Each name stands for a flat space through zero: a line, a plane or more. A row that begins with a name and a colon came from that space; any other row is followed by the name of the space it lies nearest, among the names in its block.
q60q709: [ 19 -29  -6   6  26  -7   3  -8  19  -6   2   6  -6  -9  -4  -4  61  13
 -60 -24   0]
q60q709: [  3  12  24  11  -3  15 -22  -2  32 -23  -2   8  20  11   1  28 -24   3
 -10  12  -4]
q407q511: [-35 -53   6  -6 -16  18  35   2   7 -26 -28  33   8  19 -44  -6   1  -3
  13  51 -12]
q407q511: [  9  -1 -23   5  -6  14  24   1  27   4 -27  22 -30   4 -11   4  22 -22
  -8   4  -8]
q455q632: [ 19 -25 -13   9   6  16  13  -4  30 -33 -14   9  12  15 -17  12  36 -14
 -35  -6  -1]
q60q709: [-22 -34  41 -12  30 -23 -28 -20 -23   5  26 -15  13 -27  19 -17  17  67
 -31   3  -9]
q407q511: [  5  17  10   7 -16  -2 -18  19  23   0  28   8  43  22   0   4 -41 -29
 -24 -11  16]
q455q632: [-49  -5  -4 -39 -39   1 -14  -1   9  18  12  22  29  17  27 -40 -62 -19
  16  15 -18]
q407q511: [-17  11  24 -17  -3  12  13 -16  -3  44   7 -24 -13 -14  43 -12 -30  16
 -19  42 -11]
q272q69: [  3 -16 -13   1  14  18 -14 -27  50 -32 -49  39 -41  -9  -1  18  51  22
  -7  -6 -37]
q272q69: [ 18  28  25  11  16  -6 -32  -6 -27 -14  20 -44  18 -11  19  24 -17  26
  17 -11  12]
q407q511: [-28 -13   6 -18  -2   2   9 -14  -2  22 -13  11 -26 -14  13 -19   0  21
   5  26 -21]
q407q511: [ -3   5  -1  -8  -6  -8 -21   2 -17 -13  17 -14  31   7   9  -5 -22  -3
  19 -16   6]
q455q632: [-10 -40 -42  -5 -24  19  55  10   3 -25 -41  31  -9  26 -50 -10  24 -43
  30  20  -4]
q407q511: [  5 -14  29   8  14  22  42 -12 -18   6 -11 -36 -12 -10  -1  16  10  23
 -15  56   3]
q60q709: [  3  17  51  42   4   2 -17  23  30 -16   2  31   8   8 -43  48 -29  11
  -8  24  13]
q407q511: [-13 -10  45   0  -5  17  21  -2  -9   8  17 -30  33   8   6   6 -41  10
 -23  59   9]
q272q69: [ -9  -5 -10  -8  24 -33 -43 -14 -10   1  -6  23 -38 -32   8 -14  44  45
  19 -47 -20]
q272q69: [ -8 -21   1  -6  14   1 -22 -21   6 -30 -19  11 -10 -11   3   4  29  33
  10  -7 -22]
q60q709: [ -8  16   0   3 -18 -14  12  27 -20  27  20   3   9   9 -16 -12 -35 -25
  17   3  21]
q455q632: [-16  -3  27  17 -15 -10 -17  29  -1 -25  17  26  44  23 -44  14 -43  -9
  21   8  18]
q272q69: [  3  -1 -15  -1  24 -26 -23  -9  -8   6  -8  15 -42 -28   3  -8  49  31
   9 -41 -12]
q60q709: [-29 -15 -21 -22 -33  11  12   3  -9 -16 -13  13  20  23 -10 -18 -31 -27
  47  17  -8]
q455q632: [ -6 -17   1  13  -6   2  27  16  -1  -8 -14  23  -6  10 -44   6   6 -11
  11  20   7]
q272q69: [ 16   9   2  27  -7   9  27  23 -23 -22  -9 -10   8  16 -46  29 -12 -23
  39  17  25]
q60q709: [ 13  41  -1  23 -18   6  12  28   8  11  -5  11 -10  13 -24  24 -35 -35
  26   8  18]
q60q709: [-15 -33 -50 -25 -26  20  26  -8   5 -30 -33  18   6  24 -11 -22  13 -36
  32   2 -18]
q407q511: [-17 -10  62   4  12  23  47 -13  12  56  -2 -16 -31 -21  16   6 -12  36
 -62  91  -8]
q272q69: [-38   0  25   0 -21  18 -56  -8  42 -63 -32  57  19  19 -18  32 -48  19
  58  20 -33]
q455q632: [ -8  34  25   0   5 -21 -31   3 -31  25  26 -20  -2 -19  22   0 -35  26
  25  -6   6]
q455q632: [  0  -5  -1 -10   2  10   9 -12  35  23  -3   8 -13  -4  25 -11  12  -1
 -51   8 -14]
q60q709: [ 58  69  23  42  25  37 -31 -19  61 -21 -30 -14 -38 -13  26  82   6  15
 -19  -2 -10]
q272q69: [ -6   7  -1 -11  -5 -26   8  15 -34  44  39 -20  14  -4  13 -33 -19 -11
 -11 -12  21]
q455q632: [ 46  31 -13  28  10   7  -3  10  22 -11  -3  -7  -6   5  -6  32  18 -23
 -18 -30  16]
q455q632: [  0  -2   0  -6  -4  10   0  -5  39  12   2  13   3   5  18  -6  -2 -11
 -45   2  -9]
q272q69: [  6 -14 -31  12  16 -11   5  -1   9 -12 -41  44 -61 -16 -36   5  68  11
  22 -27 -15]
[ 41   6  12  26  26   6  12  -1 -35 -27   7 -57  14  -4 -10  34  23  11
   0  -2  26] | q407q511
[-24  41 -13 -35 -30  -8 -36  -3  27  52  23  15   3   0  64 -37 -60 -22
  -6 -20 -17] | q407q511
[ -3 -29   2   3   7   1   1  -2  15 -20  -7  19   6   5 -19   1  24   7
 -19   0  -5] | q60q709
[-15  -4  -5 -16 -15   9   5  -5  -4   0  -3  -3  10   7  11 -12 -20  -8
  15  14  -7] | q407q511
[ -3   6  29  24 -20 -12  -5  44  26   5  40  30  55  33 -40   7 -52 -37
 -37   4  34] | q60q709
[-32 -40  12  -3  -7 -15   9  15 -14  -7   7  28  19   9 -40 -18  -3   6
   7  15   4] | q60q709
[-48 -45  39   2  20 -40 -30   5   3   8   5  65 -20 -24 -37 -18  25  62
 -12   2 -16] | q407q511
[-27  39  24   0 -16 -12  13  18  10  87  11  26 -48 -17  13 -16 -49  -2
  -8  33  -1] | q455q632
[  5  38  17   8  19 -10  -5  -8 -39  31  -5 -29 -51 -36  18  14  -1  38
  40   8  -1] | q60q709
[-15 -48  20  -1  19 -24  -3   3  -6   0  23  14  20  -6 -19 -21  30  28
 -46  -6   5] | q60q709
[ 12 -13  -6  14  -4  22  37   6   2 -23 -22  -4   1  15 -32  19  11 -19
   6  25   8] | q272q69
[-19  -5  10   2 -12 -14   7  21 -17  11  14  12  13   8 -24 -11 -25  -8
  15  11  13] | q60q709
[ -5   8 -19   6 -27 -10  44  38  -7  41  11  19  -4  17 -32 -20 -22 -53
   2   7  25] | q272q69
[  4 -30 -26  -8   2 -17  22  10  -5  14  16   6   9   5 -11 -33  35 -21
 -38 -26  12] | q60q709
[ 17  13 -30   0   1  -6 -12   0  -4 -12  -6  -2  -7   0   3   1  17 -13
  21 -38   1] | q407q511
[-35  36  39  -9 -23 -20 -48  17   0  31  43  12  34   5  22 -11 -91   3
  14   4   5] | q455q632
[-14  -4  -5  -3 -10  -5  -1   8   6   4  -4  24  -4   4 -12  -8  -7  -7
  11   0  -4] | q272q69
[ 22   4  -6  -1  17   7   7 -15  12  12  -1 -20 -16 -12  27   1  29   6
 -40  -8  -4] | q272q69

Each name stands for a flat space through zero: a line, a plane or more. A row that begins with a name and a colon came from that space; any other row is followed by the name of the space it lies nearest, among the names in its block.
q831q571: [-26  -6   3  -9  -2  22  20   2   6  12  -2   4  19 -11  11  -4   3  14
   3 -11  -7]
q485q116: [  7  -8 -31 -21   9   2  27  26 -11   9 -52  -3 -40  26 -30  21 -31  10
  11   8   0]
q523q291: [ -6  11 -39 -21  29 -30 -22 -46 -43 -18  37  22 -41  17  14   3 -32  22
  19   1  61]
q480q266: [ 28   8  -1 -16  -4  -2  -4 -11  -3  -9 -21   6 -10  17 -13   3   6  -5
  -1  -7  24]
q485q116: [ 28 -30 -27 -17  13 -77 -21  57 -35  12 -17  29 -55  66 -20  34 -54 -34
  41  47  32]
q480q266: [ 25   5 -18  17   1  21 -12 -33  -5  -7   4 -25 -44 -14  -4   1   4   4
 -14   7 -17]
q523q291: [ 37   9  40  -8 -22  -9 -36 -35  10 -15  21  23  43   4  19 -17  44 -31
  -9 -20  38]
q831q571: [ 28  18  -8 -21  -9  42  21 -20   4 -11 -53  -5 -52  18 -32   6  19  24
  -4 -19  25]
q523q291: [ 13  -9 -35 -31  11   1   4 -16 -26   5 -19  12 -40  22  -3  13 -26  10
  15   2  27]
q523q291: [ 21 -19 -15 -19  -3   1 -20 -26 -25   9  11  24 -50  22  18   9  -2  -4
  23   9  35]
q480q266: [ 25 -31  29  -8 -32  23  -6  11  13  25 -14  17   3  10  15   2  32 -28
  10   3  -5]
q831q571: [  2  -1  13   3  -5 -13  11  37  14   3 -24  -4  26   7 -17   4  -2 -15
  -4   3 -16]
q485q116: [  6   7  13  -3 -11  28 -13 -47   1  -7  23   8  -4 -12  22 -13  32   9
  -4 -18  21]
q485q116: [-58  -6 -15  -9  25 -38  21  45 -14   8  10  15  18  10   1   7 -45  17
  23  10   5]
q485q116: [ 35 -14  24  20 -29  35  20  33  45  19 -56 -41  54 -27 -20  -1  25 -39
 -38  -1 -85]
q831q571: [  1 -14  12  11   5 -66 -23  46  -4   4  20  13  33  17   2   6 -21 -39
  11  26  -3]
q523q291: [-38  -9  -8  29   8   7  19  36   5  14   7 -21 -23 -15  -5   6 -16  17
   5  21 -45]
q480q266: [  2 -45  12 -14 -26  45   4 -10   5  41   3  14  16 -14  41  -3  22 -15
   9  -3 -23]
q485q116: [-13   7  16  19  -4   8   6   6  20  -1   7 -18  43 -27   2 -11  11  -4
 -19  -6 -34]
q831q571: [ 24  14  -2 -33   3 -21 -15 -30 -14 -18  -3  27   7  25   0  -2   2  -4
   5 -18  60]
q480q266: [ 82 -51   6  -6 -27 -27 -36  20   1  30 -26   4  30  17   9  14  -3 -87
  -5  28 -34]
q831q571: [ 27  32   0  -5   1  12  -8 -54   9 -27  -3 -18  47 -26  -3 -17  16  -3
 -38 -31   2]
q485q116: [-29  68 -11  49  40 -45 -40 -54 -17 -65  87 -22 -24 -27  -3 -20  -8  38
 -19   0  32]
q523q291: [ 27 -23  38 -24 -29  -2 -12   6  15  16 -10  30  60  12  21  -6  30 -42
   3 -12  13]
q831q571: [-11 -16 -14  35  -2  33   7  13  -1  17   6 -25 -82 -11  -4  11  -1  19
   9  30 -41]
q523q291: [ 32   1 -31 -55  10 -15 -11 -43 -33  -8 -16  32 -11  32   4   7 -20  -1
  13 -16  67]
q480q266: [  5 -14  12  14 -15  24  -4  -1   8  13   6  -4 -17  -9  11  -1  20  -5
   1   7 -19]
q523q291: [ 26  48   3  32   4  11 -27 -56   3 -45  24 -26 -43 -16 -16 -13  29  18
 -26  -9  16]
q480q266: [ 15   8  25  23 -27  60  -2 -20  17  -4  -2  -8 -78  -2  -6  -3  57  22
   2  -2   5]
q831q571: [-28 -10  -1   5  -8  54  38  16  14  20 -25 -15 -26 -14  -5   3  10  30
   3  -3 -33]
q485q116: [-39  -1  -1 -22   7   6   2 -25 -16   2  35  32  -2   2  31  -8   2  29
  23 -15  45]
q480q266: [  9 -11   5 -15  -7  -4   0   5   0   8 -10  12  18   9   5   2   1 -14
   4  -3   6]
[ 23  16   9   6  -8  17   2 -10  14 -12 -20 -16   0  -6 -17  -4  20  -2
 -18 -10  -7] | q523q291
[-26 -17  -3 -54   6 -25  -4  -7 -31  10  21  66  -1  41  32   4 -13  12
  47 -10  84] | q831q571
[-12  14  -5   0  11 -10   6   0   0 -10   1  -5  18  -5  -7  -3 -10   8
  -7  -6   1] | q523q291
[  5 -18  13 -20 -23  52  21 -10  15  22 -27   5  18  -9  13  -4  27   0
  -3 -20 -11] | q485q116
[-10 -28  35 -14 -28  24  10  21  16  28  -5  28  20   8  22  -3  32  -9
  18  -7   4] | q480q266
[ 65  30  -1  14  -1 -21 -26 -16   5 -33 -24 -24 -13   9 -37   2   7 -26
 -28   3   3] | q831q571
[ -9 -24 -25 -33   6   1  31  30  -9  25 -42   8   7  16  -7  15 -34   0
  14   2  -8] | q523q291
[-11   9 -19  -5  22 -40   0  10 -11  -9   4  -3  33   0  -7   2 -36  -4
  -4   3   0] | q480q266
[ 21  20  -4  21   8 -21 -25 -16  -5 -23  17 -13 -24   0 -12  -1   0  -5
 -10   9   6] | q485q116
[-18   6  13 -18  -2   6  16  -4  13   1  -6   5  74 -16  10 -13   5   0
 -12 -27  -2] | q831q571
[ -2  13   6  31   0  11  -8  -8   7 -11  18 -19 -30 -14  -5  -4  14  10
  -9   8 -15] | q523q291
[  2  31 -17 -26  25 -49   4   5 -13 -29 -19  10  25  25 -28   4 -32   4
  -2 -13  43] | q480q266
[-12   4   7  10   1  -4   2   8   6  -2   8  -5  15  -8   0  -4   1   1
  -4   0 -10] | q523q291
[ 18  -4  -1 -31  -9  17   4 -20  -4   3 -22  17   2  13   4   1  10  -1
   4 -17  27] | q480q266
[ 10   5  15 -21 -13  17   7  -6   5  -2 -20  19 -10  18  -5   0  23   7
   8 -16  33] | q480q266
[ -1  15 -10  11  11  -9   1   1  -1 -13  -2 -15 -11  -3 -16   1 -11   7
  -8   4  -6] | q485q116
[ -4  -7  12 -18   3 -48 -10  25  -6   1   7  29  43  23   6   2 -13 -22
  14   2  28] | q831q571
[ 30 -17  16 -23 -19   3 -13  -9   1  10  -9  24  17  16  14   0  19 -26
   7  -7  21] | q523q291
[-13 -32  -6   3  -6  11  11  30  -3  29  -6   3 -26   5   8  12 -10  -2
  19  20 -24] | q523q291
[ 27  -6 -11  22   2 -23 -25  13 -14  -4   7  -5 -72  22 -15  15 -10 -11
  12  34   3] | q831q571

Each name stands for a flat space through zero: a line, a plane or more. A row that begins with a name and a colon came from that space; any other row is followed by the name of the space it lies nearest, among the names in its block.
q70q621: [ -6  20  20  17  21   0   6  -6 -12   5   0  -2  -1  10  -9  29  10   8
  -6  15  24]
q70q621: [ 20 -23  29 -23 -39  -5 -32 -11  23   3 -18 -54  42   3  41  21 -39 -36
 -14  -4 -38]
q86q376: [ 32   5 -14  -5  23   9  10 -13  19  29 -13  16   4  -7   9  -1  -5   7
 -28 -21 -30]
q42q257: [-35 -23 -17  14 -14   0  47 -34 -68  -5   1  27 -22   5 -30  -1  22  -6
 -33  21  39]
q42q257: [  3 -26  -9 -36 -18  -1 -33  19  21 -22   7 -22   2 -13   2 -29 -23  -5
   9  -3   4]
q178q774: [ 15 -26 -29  -5 -12 -12  11   0 -68   6 -31   4  17  -2   6 -16  32 -16
 -47  39 -20]
q42q257: [ 25   7 -22 -27  37 -17 -42  74  30  -2  26 -20  13  -9  13 -45 -21 -15
 -22 -24   5]
q178q774: [ 11  14  -1 -40  31   6  -2   0   5  23 -25   1 -24 -12 -20  -8   2  30
   9  34  14]
q607q838: [-12 -37  -7  14 -16 -10 -14 -10 -25 -24   2 -14   9   3  11  16  -3 -10
  -5  21 -18]
q178q774: [-15  25  30  53 -65  -6   5  20  14 -21  23  -2  35  22  34   4  13 -40
  49 -50 -27]
q70q621: [-12  -8   5 -15 -23  -6  25 -40  -6  10 -17 -29 -17  -3 -30 -17  15  15
 -20  17  22]
q86q376: [  7 -46 -26 -57  22  -2 -29  -4   5  16 -37   4 -26 -21  27   9 -48   9
  46  53 -79]
q42q257: [-15  -3  -6   4  21   8  17   0 -34   9   4  43 -11   6   6  27 -15 -16
   1   8   4]
q86q376: [ 10  46   7  30  28  15  26  18   8  16  30  41  12  12  -2   6   5 -14
 -35 -60  40]
q70q621: [  8   0 -31  -1   7  11 -19  35   2 -27   6  39 -11 -15  -8 -32  23  27
  43   4  -7]
q607q838: [ 24  16   7  -1 -23  28  -1  -3  -7 -11 -13  28  22  -5  -7  -4  29  10
  -4 -10  23]
q178q774: [  3   1  -3 -24   1   3  17  -3 -23  26 -22  16  -3  -1   7   0  -7 -16
  -6  14  -8]
q86q376: [ -7 -38 -19 -17   3 -11 -25  16  36  -1  18  -4  -7  -6  43  -1 -66 -29
  31 -24 -69]
q178q774: [ -4 -22  23  11  10  -2 -38 -23  46 -29  25 -51   6   0  -6  33 -29  19
 -16  -9  20]
q178q774: [ -8  33  12 -34  20   2   8  10  24  28 -14   3 -35  -5 -14 -11  -8  20
  51  17   7]
q70q621: [ -1  -5   0   0 -22   3  13 -28  11   3 -11  -6  -7  -4  -7  -7   8  13
   8  -2 -13]
q86q376: [ 16  -3  -4 -43  10  19   8 -32  14  32 -42  19 -24 -16  -2   6 -14  26
  25  24 -31]
q607q838: [-23  27   4  17  36 -10  34  11  24  33  41  11 -18  15   4   4 -37 -30
 -20 -57  17]
q86q376: [  9 -38 -20   1  12   3 -26  -8   1 -18  -2   7   1  -9  14  17 -16  11
   3  13 -37]
q70q621: [-17  27 -23  47  -5  -1  35  13 -27  -3  -2  59 -24   4  -7 -18  56  21
  66   6 -33]
q70q621: [-42   5   2   9 -54 -14  59 -24 -32   9   1  -5 -22  11 -26 -36  27 -18
   2  -6  26]
q178q774: [-31   2  11  13  -3 -38  25 -20 -25  16 -14 -54 -22  13 -19  -2  25   7
  -2  48  -1]
q607q838: [ -3 -15  -6  -6  -3 -14  -8   6 -38  -1 -24  -9   1   1   9   7  12  -4
  12  51 -26]
q42q257: [  0  49  24  -8   8 -31  25  26   4  52 -11 -40   4  17   8 -18   5 -30
 -12  -3  -1]
q178q774: [-19 -20  22   7 -43 -36 -20  22 -36 -12  -8 -57  31  19  36  13  -5 -51
  11  36 -31]
q42q257: [ 25  48  25  14  -4   3 -16  22  46   0  -2 -18  18   2   1 -11  28  21
  28 -20  -2]
q42q257: [ -6 -10  13 -38 -25  21   5 -32 -11  13 -45  22 -18  -8   6  23 -13   9
  61  43 -30]
q607q838: [-10  30  29  -5  17  12   5   1  -3  14 -10  17 -11   8  -2  35  -6   5
  38  20  16]
q86q376: [-14 -32  -2 -26 -42   1  -7 -28  55 -17  17 -36 -15 -13 -13 -33 -32   5
   6 -35   5]
q86q376: [ 15   2  -9  24   9  -5  -1  12   1   3   9   7  20   5  21   4   2 -14
 -21 -23 -26]
q607q838: [-10   5 -27  37  43 -30  16   7  23  16  26 -12 -24   4  -1 -16   2  12
  -9 -21 -35]
q70q621: [ 14 -26 -44 -27  29   3  10 -16  29  18   7  11 -27 -20 -13 -36 -23  17
 -39 -27 -12]
q178q774: [-36 -18 -11  -4   1 -17  58 -31 -42  43  -4  11 -27  12   5   8 -28 -41
 -28   3 -14]
q42q257: [ -8   2   0 -16  20   1 -15  47  -5   4  23  23   6   6  30  11 -48 -46
  10 -17   3]
q86q376: [ 14   3   1   5  10  18   4 -23 -24   3 -30  28  -1  -4  -5  28  24  27
  10  35  -9]
q607q838: [ 35  15  -8  12  24  35  -4  -5  21   3  -4  57  11  -8  11  20   2  21
   4 -29 -18]
q178q774: [ -7   5  -9 -45   3 -16  -2  13  11  21 -28 -20 -36 -12  -9 -37   1  20
  54  43 -27]
q70q621: [ -5  -7  10 -13  11   9  -1 -18  13  -1  15 -10  -4  -1 -15  12 -26   0
 -35 -14  45]
q607q838: [ 13  -1  -3 -23  16  15 -16   3  20   2  -4  14  -5 -10   2   4 -18  12
  12  -1  -2]
q607q838: [-11   5 -17  -5 -18 -42  14  13   9   4   4 -66 -17  -3 -32 -77  38  12
 -20   5  13]
q42q257: [ 19 -21 -18   8  58   3 -28  -5  32   1  12   6  -4  -8  17  32 -35  19
 -15  -8 -37]
q42q257: [  3 -26 -23   4 -16  18   1  -5 -44 -23  -8  45   7  -7   1   2  17  -1
  -2  14  -2]
q70q621: [ -7 -23  12  -6   7  36 -34 -16  -7 -45   9  30  -3  -8 -14  46 -16  26
  22  22  44]
q607q838: [-29 -44 -30  27   5 -53  -2  -6  11 -11  27 -66 -21   3  -1 -26  -7   0
 -20   4 -41]
q70q621: [ 34 -22 -43 -26  32 -13 -23  20  -3  13 -28  -2  -4 -19  14 -26   5  18
  -6  33 -61]
q86q376: [ 28   7   2  -8 -47  22   5 -15   0   3 -38  24  21  -8  14 -10  27   5
  27  -2 -38]
q42q257: [  9  18 -12  12 -41   9  13  24 -48 -23  -9  29  19  -2 -20 -44  70   1
  -4   5  35]
q178q774: [-13 -41 -14   4   6   0 -33  -6  60 -35  45 -17 -13 -10   4  -1 -51   9
   9 -42 -11]
q86q376: [ 55 -13 -30  -6  11  29 -10 -18   7  -1 -21  35  21 -20   2  -7  19  28
 -42 -15 -21]
q607q838: [ 28  -5  -6 -11  -5  12  -2 -13   5  14 -27  14  13  -7  18   5   0   2
  -1   0 -41]
[-44  -1   7  53  18 -36   9 -15  24 -11  35 -47 -31  15 -16  12   2  20
  18   0  -6] | q607q838
[  8   4  -3  12  10 -10   2  21  10  20  13   5  18   9  38   7 -28 -40
 -13 -35 -39] | q70q621
[  2 -31 -14   7  -5  13 -20 -11  23 -30  23   9   4  -9   3   4 -20   7
  -5 -27  -3] | q86q376
[-17  -9  -5  41  24  -9 -20  35 -16 -27  41  16  13  14  23  30 -17 -25
   3 -12  -3] | q86q376
[ 11  45  15  -6   5  20  12  13   2  11  -6  28   1   0 -17  -7  23  12
  11  -9  41] | q607q838
[ 17 -17 -30 -44   5 -15  -7  18 -15  14 -23 -18  -6 -15  -5 -47   6   0
 -23  28 -11] | q42q257
[-10  -8   5   2 -50 -16  16   5  -7  11  -1 -15  19  11  32 -14 -13 -52
   4 -23 -38] | q70q621
[ 29   9  -6   0  -6   4   2  -1 -26   8 -33   6  18  -4   1  -7  40  11
 -15  24 -14] | q86q376
[-11   8  16 -17  14 -13   9 -15  38  34  -6 -30 -23   3   6   8 -35  -1
  19  -1 -25] | q607q838
[-33 -36  18 -55 -65  12 -12 -38  23 -27 -12 -31 -29 -15 -25 -17 -26  14
  57  23  24] | q42q257
[ 29 -25 -16   8 -37  25 -12  -6 -25 -32  -4  31  40  -8   9  -4  21  -9
 -36 -18   3] | q607q838
[ 26  27  31  -4  22  -6 -31  14  24   5  -9 -45  24   4   2  18   6  13
 -15  14  15] | q70q621
[ -7  25   0   1  22 -19  17   9   9  28  -4 -15 -21   4  -6 -14   7   7
  12   8 -11] | q607q838
[ 39  24  11 -15  -6  10 -48  55  40  -8  -5   2  36  -6  37  -9  -7  -9
  41 -19 -33] | q42q257
[-11  22  43  29 -46 -15  33 -46 -15  22 -38 -40  11  20   4  27  36  -2
  18  28 -28] | q70q621
[ 14 -56 -17   4 -37  32 -37 -38   1 -62  -8  18  11 -21  -8  12  13  40
  14  14 -10] | q86q376
[  2  -3  -8  14  36  25   8 -30  -9   2 -11  51 -21  -5  -7  43   2  36
  20  20 -14] | q42q257
[ -4 -22  18 -23 -35  11 -27  -6  -2 -29  -3 -18  14  -4   0   9 -14  -7
   8  13  25] | q70q621
[ 20   6  -4  59   4  24  -8  -7  -4 -32  12  45  26   3   8  31  33  20
   0 -23 -10] | q42q257
[ 23 -24 -32 -27  -4   6 -45  38   2 -29 -10  14   6 -21  13 -31   4  13
  34  20 -33] | q70q621
[ -7  32  17   0  -4 -38  43 -11  37  61  -3 -59  -8  15   7 -26 -12 -27
 -25 -33 -27] | q86q376
[ -8 -15 -25   1   1 -18 -12  12  13 -17   7 -18 -20 -10 -12 -36  14  24
  22  12 -18] | q178q774
